Each row has a class, written after it.
[-32  16  -9 -52  -3 -10 -24  37 -18  14  35  -6  19  46  24  30  20  26
 -72  17   2 -27 -46 -14  22 -16 -48 -11 -25  38  40 -25 -17  15   2  17] | P
[ -2  -8   8  18 -30  22  -6  45 -35 -37  -2   3  -1  63 -15  22  34 -17
  20  15  44   5 -43  14  15  -9 -11   6  19  23  13  25  33  41 -19 -10] | F
[-39 -21  46 -47 -16 -10 -18 -46  15   1   9  38 -26 -61  24 -13   4   1
 -20 -20  -9  11   0  25   9  11 -63   3   3   4 -24   6   7 -37   1   9] | N
[-17 -17  -1 -30 -24  -4 -60  17 -50  -6  13  -2  33  21  33  36   2  25
 -13  -2  16 -50 -25 -20  -8 -17 -19  50 -28  24  47 -45   5  24  13  12] | H
[ -8  19  -3  17 -14 -49 -44  14 -28 -10  -6  16  -6  37  43  30  66  12
 -49  49  11 -69  -6 -46  22  24  17   0  -6   9  25 -80   7   8  13  31] | H
[  1 -35   4   1  -2   7  24 -21   0 -42   9  31   8 -16 -83  -5 -13 -16
   2 -19  20  35 -90  39  37   2   4 -28  25  23 -15  46  21  -4  -9  -6] | M
[ -4 -41  59 -48 -29  -3 -44  -1  23  42 -17  35   4 -26 -14   2  37  32
 -19 -26  -5 -25  -6  22  10  16 -25 -19  -4  23  30 -12   5 -39 -10   8] | G
[-22  -1   2 -19  -5  -3 -51  22 -17 -12 -13  -6 -19 -12  -9  18  51  17
  -3  12   8 -45  -1 -37 -15  39  -7   7  21  23  52 -55 -13  31  25  51] | F
[  8 -55  16  18  -3 -26 -33 -28 -50  28 -22  -6 -14 -37  33 -18  47  10
  -1   6  33 -32  28   7  14  -6   4  46  15 -33 -10 -21  24  26 -26  30] | D
[ -43  -30   30   10  -35   -2    9  -63  -16    5   23   18  -31  -50
   20   -7  -38  -13    1  -23  -11   21  -26   21   20   10 -114   -3
  -34   10  -18    5   14  -17   -5  -32] | G
[  7 -63  38  14  11   1 -14 -22   0  20  20   7  -8 -34   0 -15 -19   4
 -10  -6   2  -3  14   6   6  -9 -38  10 -19  16 -55  22  16 -21  -6   3] | H
[ 19  14  30  -8 -25  22   7 -25 -16 -27  -9  15  35  23 -39   9 -52   7
  10  13  22  44 -51   8  19  -8 -12 -13  17  32  35  45  32 -18  10 -16] | R
[-23 -47  37 -52  11   5  -7   3  22  10  17  33 -19 -67  26  13  14  -4
 -31 -48 -17 -19  11  24   8   5 -93   0 -18  21  -6  28  27 -24 -39  -9] | N
[ -6 -13   1   6  13  -7  20 -33  -3 -30  -1 -16  17 -28 -12  -4 -37  10
  23   5  -1  17 -60  -5  21 -17 -13  19  14 -10  34  14  22 -26  -8 -69] | D
[ -5 -12   8  36  -4  -6   3 -23 -38 -33  -1 -17   8  -8  13  32 -19 -18
  25  17  40   4 -66   0  32  -9 -40  32  22  16  14  19  55  22 -24  -3] | D
[ 45 -26  -1  21  10  -2  27  18   2 -39 -22  30  13  28  13 -12  10 -27
 -22  25  19  21 -16  29  17 -25 -30  -5   5  26 -29  44  41  16 -39 -57] | F
[-36 -24  46  29 -14   0   9 -31  44   1 -12  22 -18 -65   7 -21 -13   4
  28   0  -1 -30  10  -7  -6  11 -46  15   9   9  -9  19  22  -1 -35  11] | F
[ 12   4   3 -21 -11   7 -10 -32 -59 -25  -4  -5  30 -26 -27  -1 -45  16
  12 -10   9  57 -30   2  -4 -15 -54  29  -9   5  24  15  19   8  -6 -31] | P
[ 13   9  12  43 -13 -24  38 -47  -5 -15  -7 -14  25   2 -15 -14 -40 -23
  16  34   0   8 -64 -37  15  11 -13  -4  20  14   6  -2  27 -18  16 -39] | G
[  2 -20  42  54   0  17  15 -23  39 -47  12  11   8 -45 -47  -4  -7  11
  51   6  31  24 -80  14  37  -9  -5  -5  28   7  -2  60  48 -39 -35 -22] | D
[-11   5   7 -23   4 -22 -41  20 -36   8   4 -22  -6  27  19  21  33  14
 -13   7  25   6   7 -10  10   7   0  31 -24  27   7 -43 -12   4   8  19] | A
[-16   1  39 -25 -19 -24 -19   9 -33  -4 -19 -25 -19  41  31  35  38   8
  -6  45  -4 -27  -6 -29  -3   4 -34  17  44  31  27 -35  -1  26  32  20] | R
[ 10  -4   8  -9  -7 -13  40 -46  10  -1 -11   0  43 -38 -24 -30 -27  -8
 -10  -8   5  39 -41   0   1 -20  -7  22   4   3  -5  38  10 -22 -22 -18] | P
[-64  -6 -11 -42 -15 -24 -27  -4  -9   1  28  33 -27  -1  13  19   3 -21
 -40 -15  -4 -36   1  34  33  13 -62 -24   6   3 -40 -19   7 -26 -17  24] | F
[ -1 -53   0  58  12  -4  27  13 -44  22  11  -2  16  -3 -30 -22 -16  -9
 -10  -5  55  -6 -80 -12  40  -6   6 -11   8 -30 -37 -12  29  -7 -13  -7] | M
[ 14 -18  29 -45  22  -5 -50  35  22  33  35  -9 -14 -12  25  48  53  30
 -33  21 -24 -61   5  -4   1  10 -50   4  -3  19  35 -27  -1 -28  -8  32] | D
[ 33   1  43  -4  -4  14   5 -42  41 -25 -30  33  19 -18 -30 -20 -45  29
   5   7   7  55 -26  -5  24   6  10  15   6  -4  74  49  36 -55 -40 -52] | Y
[-52 -19   9  -6 -35 -36 -21 -20 -37  -3  -3  -8   2 -19  11  23  27   0
  -3  -5   9 -75 -35 -44   8  14 -18  10  25  22   6 -33  -3  16  26  63] | R
[-39 -72 -21  30  23  20  16 -50   8  12  15  21 -29 -65  10 -39 -20  -8
   0 -50   4  12 -17  25  31 -12 -41  -7 -41 -20   0  16   8  -1 -44 -42] | Y
[-14  45   7  -8 -11  -7 -37  45   6  -9 -13  24  25  16  22  44  28  42
  -3  17 -12 -47   2 -28 -11  14  13  15 -15  10  55 -56  13   6  14  22] | M
[-14 -63  34   7  25  -5  24   4  25  19  14   7 -15 -68 -17 -26  12  -9
   0  -9 -26 -48 -13  -9  -6  14 -73  -5  24   4 -22  12  18 -24 -29 -30] | F
[-58   2 -17  -3  -2  29   4  -9  -4  -4  21   7  32 -15  -7  10 -62   5
  24 -42   6  10 -60   0  20 -13 -30  13 -25 -12  47  17  23 -25 -26 -43] | Y
[-43 -37   0 -30 -10  10   1   7  -4  25  36  19 -17 -11  17  -1  13   5
 -54 -52 -12  18  -8  28  28 -15 -72 -21 -48  11 -17  15   3 -39  -7 -28] | P
[ -9  21  12  16  30   3   1 -24 -14  20  61  -2 -21 -34   6 -25  -8  16
  -6  29 -49  18  60   4  -4  -5 -82  -2 -28  -4 -43   6   8  -2  -9  -8] | P
[-23  -7  31 -41 -22  17 -38  39  15  27  16  12  21   4  -1   2  46  29
 -31   1  -2 -48 -24 -12 -17  22 -19  -2  18  21  31 -35 -14 -12  30  46] | G
[ -1 -25 -14  42   3   0  38   8  12 -45  -1   4  14 -34 -31   2  -8   9
  23 -18   8  -7 -81 -28  11  -6   2   2 -17  -8  19  -3   6  -4 -11 -49] | M
[-30 -25 -29 -22   2 -38 -33  -6 -54 -13  16   2 -24  -4   1  12  53 -15
 -13 -19  14 -46 -23   8  27  21 -16  10  12   3  17 -64  -1  16 -17  10] | A
[ -4 -36  20 -48 -18 -40 -36   5 -10   6  30  11 -15  19  37  38  54  -4
 -56   8  -4 -52 -13  21  42  -4 -39  16  13  15  -3   3  24 -34 -18  20] | D
[-65  -6  -6   8 -16  -1 -12 -50 -28  34  29   9 -10 -39  18 -24 -15   5
  -8 -26  -3  -2  13   9  18  -6 -40   6 -26 -11  -6 -19  12   0  -4  18] | P
[ 25  -7   7  12  -4 -14   8 -18 -10 -30 -23   3   5  -5 -23  -1  -7 -14
 -11   7  23  34 -27  -2  23  14 -16 -12  10  16 -16   9  18  -4  -9  -8] | G
[ -9 -48  11   1   9   3  -3   6  20  26  -7  28 -13 -36  18  20  -7 -25
  -3 -64   3 -16  31  39  11  10 -54  -9 -26  36 -45  30  36 -22 -40   5] | A
[ -3   5  56 -19 -16   8  16 -12 -29  12 -30   6  42  -1  14  -2 -42  17
 -19  22  23   9 -33 -16   0  -1 -49  33  41  10  51  13  42  -5  -2  -9] | R
[ -9   1  22  67   4 -15  26 -53 -23 -35  13   5  -1  -8 -23 -29 -36  -5
  29  32  22  13 -63 -26  38  14 -19   2   9  38  23  14  41  13 -10 -35] | A
[  4  26  64  -6 -14  12  32  15  37 -11 -24   7   8   1 -48  20 -20  24
  13  17  -2  38 -40 -14  -1  21  -1   5  23  15  36  32  17 -23   0 -13] | M
[-29 -55   3 -13 -25 -25  12 -28  30   2 -13  31 -33   3  24   9   5 -29
 -63 -47  13  -4 -24   1  60  19 -12  -7  -1  -1   7  27  23 -69 -28  -9] | Y
[ 22 -15   1  22  -2   6  15  -2  -7 -17 -25  -2  -3   8 -45 -22  14  -9
  24   1  22  42 -12   3  14  -1  36  -8   2  -3   6  16  13 -10  -9 -48] | F
[ -1 -45   0 -11 -37  16 -64  -1 -37   8 -13  18   4  49  55 -17  12   9
 -25  -5  37 -15  27  23   5 -15  -2  31  12   7   6 -37  21  26  24  32] | G
[ -1  -4  26   2   8 -12 -13 -47  -2  16  35  33 -35 -19  -8 -14   5   8
 -41  20 -19  32  -2  28  43  13 -73 -48 -14  16  -7  -6  21 -37  -9  -9] | P
[ -6  -2  54 -22 -29  -9 -22  18 -14  24  -7   9   7  10  20  22  33  19
 -31  22   4 -34 -33 -20   6  24 -59   7   8  26  55 -32  18  -1  -4   6] | G
[-11 -29  26 -16  -5  13 -30 -19  18  17   4  23 -13 -11 -30   1 -20   3
 -28 -12  24   1   3  22  19  19   4 -20  19   4 -23   5   6 -32  -4  50] | H
[-40  44  10  -3 -11  38  -9  25  -7  12  31 -10  59   2   1   8 -23  45
  16   5   2  -5 -62 -34 -16 -17 -32  24 -23  13  86 -23  10  -1  10 -17] | P
[-10  -7  38   1   3   8 -10 -16  27  -5 -16  36   7 -37 -16 -12   0   7
  19   2  -5   3   4  18   7   8 -25  -1   7  35  22  18  42 -12 -22 -14] | F
[ -7 -13  33  17   8  -7  51 -24  50 -44  10  12   1 -29 -32  -4 -37  21
  11  15 -15  38 -86  -6  29 -18 -34  -7 -27  35  22  37   4 -17 -15 -71] | M
[-26  11  -4  39 -37 -26 -29 -14 -39  14 -28 -27 -13  24  22  29  38   4
  18  16  37 -24 -33 -40  16   4  15   0 -10  12  33 -58  -3  45  10  44] | P
[-44 -16  13  10   8  -1  -1 -49   3  25  30  14 -27 -69  13 -11  -6  15
  -3 -24 -20   5   4   9  29   0 -78  -3 -44   2  36 -18  25 -16 -40 -26] | P
[ 24  -9  55 -68  -8   7 -29  59   7  35  -2  -5  11  41  18  44  38  16
 -25   3 -17 -23   4  -3 -29  18 -42  29   5  56  49  -4   2 -21  14   1] | A
[  3  24 -31   0  24  22   4  30  -7 -20  14  -5  28  24 -17  -8 -31  22
  20 -15  -7  23  16   1  -8 -17  16   2 -44  16   3  18  -8   6   0 -55] | A
[  1  11  24  51 -22  25  15 -24 -10   9  15   1 -24  -5  15  11  -9  -1
  17  -3  12  51   2   3  24  -3 -56   4 -49   6  33  20  44  -4 -32 -29] | P
[-47 -27  23 -17  -6 -26   3 -33  31  -8 -16  32 -22 -73  13   3   0   6
  -6 -51   9  -3 -12   4  45   0 -31 -15 -37  -4   4  12  18 -36 -56 -30] | N
[-33 -10  21 -18   4 -41 -18 -41 -34  -4 -10  12  -5 -16  22 -32   9   0
 -30  40 -16  -4   2 -10   2   9 -41  16  18  43 -21 -23   2  22  39   6] | F
[ 11   3 -11 -19 -25  -9  -7   8   7 -38  17  -7   3  44 -26  40 -16 -21
   3   4  -9 -20 -33  -1  13   4 -23 -27  18  25 -19  17   2 -10   2   1] | G
[-58 -18  12  34 -11   8  -6 -17   6 -12  -3  12 -15 -42  31  -4  -5  18
  19 -22   4 -10 -21 -29  10   8 -38  24 -24  -7  26  -2  11  -3 -13 -12] | Y
[-19 -25  10 -26 -20  -9 -13 -45   4 -17  16  38 -27 -46  22   4  -2 -27
  -5 -18 -14  -1  27  46   9   2 -79  26 -12  13 -16  15  30 -12 -41  -2] | F
[-34 -33   2   0   8  10  -9 -34  21  -8  39  20 -34 -23 -45  16 -18  -3
  -5 -18   3 -19 -44  23  50  14 -26 -45  -9  17  32  -2  12 -13 -38  -7] | H
[ -4 -34  -6 -31   9  -4 -10  33 -48  -1  16 -35 -29  36  27  51  45 -18
 -22  -1  -1 -18   1  -3  15  -8 -58  10   3  28  19 -22   5  26   2  -2] | R
[ -7 -48  21  15  12  27  17 -71   3  20  29   1 -11 -53 -34 -39 -67 -14
  21 -28 -13  43  -8  27  22   4 -57 -10 -12  18  -1  29  32 -24  -7 -39] | G
[-33 -20   7  49 -11   7  15 -44  -5   7   7  15 -27 -11  25 -24 -23  -5
 -13  -2   7  21 -25  -1  30  -2 -56 -24 -11  11  -1  -2  29  -4   7 -23] | P
[-89 -35  27  -8   2  -2 -15 -45  39  12   5  39 -34 -43  34  -3 -31   3
  -3 -37 -20 -10   7  23  43   7 -57  -3   1  13   4  13  35 -38 -28  -7] | Y
[-44   4  -4  46  43 -13   5 -11   1  -7  21   8  -8 -41  15 -39   3   7
  -8  16 -20 -41   5 -43  -3  40 -26  -5  19  28 -12 -40  11   6  35  12] | A
